Below are the code and all the weights of a small trained network. Each question names an input and a target symbol and asks about switching units off, where a switched-off unit gives its printed mean instead of its output.

import numpy as np


def w(rows, s, z=0):
    codes = np.array(rows[::2]) - 128.0
    scale = np.full(codes.shape[1], s)
    scale[-1] = z or s
    return codes * scale


def norm(h):
    return h / np.sqrt((h * h).mean(-1, keepdims=True) + 1e-5)


def f(y):
    return np.maximum(y, 0)


def softmax(a):
    e = np.exp(a - a.max(-1, keepdims=True))
    return e / e.sum(-1, keepdims=True)


def log_softmax(a):
    a = a - a.max(-1, keepdims=True)
    return a - np.log(np.exp(a).sum(-1, keepdims=True))


def net(x, mask):
    ids = ['ΓΔΣΨΩβεζηθμ'.index(c) for c in x.split()]
    T = len(ids)
    res = E[ids] + P[:T]
    r = norm(res)
    for j in range(2):
        rows = slice(2 * j, 2 * j + 2)
        q, k, v = (r @ M[0][rows].T for M in (Q, K, V))
        z = softmax(np.where(np.tri(T) > 0, q @ k.T / 2**0.5, -1e9)) @ v
        o = O[0][rows]
        res = res + np.where(mask[j], z, o[:, -1]) @ o[:, :-1]
    y = f(norm(res) @ A[0][:, :-1].T + A[0][:, -1])
    res = res + np.where(mask[2:6], y, B[0][:, -1]) @ B[0][:, :-1]
    return log_softmax(norm(res)[-1] @ U[:, :-1].T + U[:, -1])


Q, K, V, O, A, B = {}, {}, {}, {}, {}, {}
E = w([
[116,122,198,119,109,167],'Γ',
[85,190,51,10,126,181],'Δ',
[163,133,93,152,101,120],'Σ',
[31,188,126,69,134,138],'Ψ',
[160,150,91,154,89,114],'Ω',
[160,145,100,167,85,106],'β',
[160,70,118,3,105,113],'ε',
[158,149,104,106,143,156],'ζ',
[61,70,87,136,171,146],'η',
[162,121,97,154,113,126],'θ',
[68,70,23,97,152,82],'μ',
],0.014)
P = w([
[71,113,111,148,1,157],'0',
[105,140,119,165,92,153],'1',
[120,133,101,149,136,155],'2',
[132,130,107,140,151,143],'3',
[139,132,111,130,162,132],'4',
[141,143,120,125,175,125],'5',
[149,138,128,114,186,112],'6',
[152,139,141,104,192,97],'7',
[155,135,153,96,206,88],'8',
[144,143,163,101,203,78],'9',
],0.0058)
Q[0] = w([
[191,184,151,94,210,39],'head 0',
[230,132,91,255,69,76],'head 0',
[101,77,122,197,171,76],'head 1',
[174,103,244,95,52,155],'head 1',
],0.0061)
K[0] = w([
[156,125,55,139,131,174],'head 0',
[101,71,34,254,70,127],'head 0',
[193,150,92,105,119,150],'head 1',
[96,85,126,174,105,245],'head 1',
],0.0096)
V[0] = w([
[211,127,163,96,117,254],'head 0',
[98,163,193,119,224,191],'head 0',
[174,193,119,146,211,76],'head 1',
[125,133,100,135,30,198],'head 1',
],0.0064)
O[0] = w([
[56,24,113,178,25,174,180],'head 0',
[2,183,131,217,60,61,72],'head 0',
[88,125,21,125,68,253,80],'head 1',
[138,186,172,157,212,80,253],'head 1',
],0.005,0.0036)
A[0] = w([
[159,145,82,84,52,161,252],'neuron 0',
[235,206,145,116,113,98,170],'neuron 1',
[156,101,1,73,154,119,92],'neuron 2',
[110,24,75,97,58,161,93],'neuron 3',
],0.0081,0.0023)
B[0] = w([
[139,17,190,110,164,186,184],'neuron 0',
[133,251,150,177,166,173,227],'neuron 1',
[134,136,84,157,82,107,254],'neuron 2',
[217,173,163,111,153,115,178],'neuron 3',
],0.011,0.0069)
U = w([
[80,97,180,176,35,135,253],'Γ',
[69,134,99,26,124,246,109],'Δ',
[108,119,104,119,136,152,60],'Σ',
[31,220,116,58,119,132,106],'Ψ',
[150,245,134,170,171,180,163],'Ω',
[109,124,111,125,134,150,42],'β',
[221,44,185,97,157,154,155],'ε',
[158,92,95,207,98,252,152],'ζ',
[79,68,152,131,255,105,143],'η',
[97,119,96,120,138,162,55],'θ',
[148,151,51,111,66,48,186],'μ',
],0.008,0.0036)

Each question gives the input, a string of symbols that net reads in full, and the target symbol t.
The units are the heads (2 rows each of Q, K, V and O) and the neurons (one row each of A and B). Each row of codes is followed by its name. A weight is (code - 128) times the scale printed after its matrix; where a second scale follows, it is the last column's (O, A, B and U).
mask holds one flag per unit, heads first, then neurons. A switched-off unit (its flag False) gives its mean, the last column of its rows in O or B, instead of its output. The means were averaged over made-up inputs and are rounded, as every weight is.
A unit's drop is (log p(t) with every unit on - log p(t) with that unit switched off) / (log p(t) with every unit on - log p(t) with every unit switched off).
The circuit of an input: a set's keep is (log p(t) with only the set's units on - log p(t) with every unit switched off) / (log p(t) with every unit on - log p(t) with every unit switched off). Starting from all 6 units, units are removed one at a time, each time the one whose removal leaves the highest keep (on an exact tie, the one counted first), for as long as the keep stays at least 0.8.
units of the circuit, in order: the units of the circuit, biggest drop first
unit that matters most: the unit with the biggest drop
k most important neurons: the k neurons with the biggest drops, biggest first
drop when u is switched off: that unit's drop, to one decimal
input ε η η Ψ Ω ζ Γ μ, target μ: unit that matters most => neuron 3
input ζ η η, target η: units of the circuit, in order => [head 1; neuron 1]
input Ψ β ζ η θ ζ ζ, target ε: units of the circuit, in order => [head 1; head 0; neuron 0; neuron 1]
input η ζ η ζ, target ζ: units of the circuit, in order => [head 0; neuron 1]
input θ η θ Σ θ β η η Σ, target ζ: units of the circuit, in order => [head 1; neuron 0]
input Σ η Ω η ζ Ω ζ, target ζ: units of the circuit, in order => [head 1; head 0; neuron 0; neuron 2]
input ε η Γ Ω ζ θ η ε μ, target μ: 2 most important neurons => [neuron 2; neuron 3]
input μ β θ η Ψ η ζ Ω Ω, target ζ: 2 most important neurons => [neuron 0; neuron 2]
input θ Δ Δ ζ η η Γ, target Γ: 2 most important neurons => [neuron 1; neuron 0]
input ε η η ζ ζ ζ, target ε: drop when head 1 is switched off => 1.0
input Σ η Σ ζ ζ η ζ η, target ζ: drop when head 0 is switched off => 0.4
input Ω η ζ β μ η ζ ζ θ η, target ζ: drop when neuron 1 is switched off => 0.2
input ζ Δ μ ζ ζ θ η Γ θ, target ζ: drop when neuron 2 is switched off => 0.3
input ζ ζ Δ Σ ζ ζ Γ, target Γ: units of the circuit, in order => [head 0]
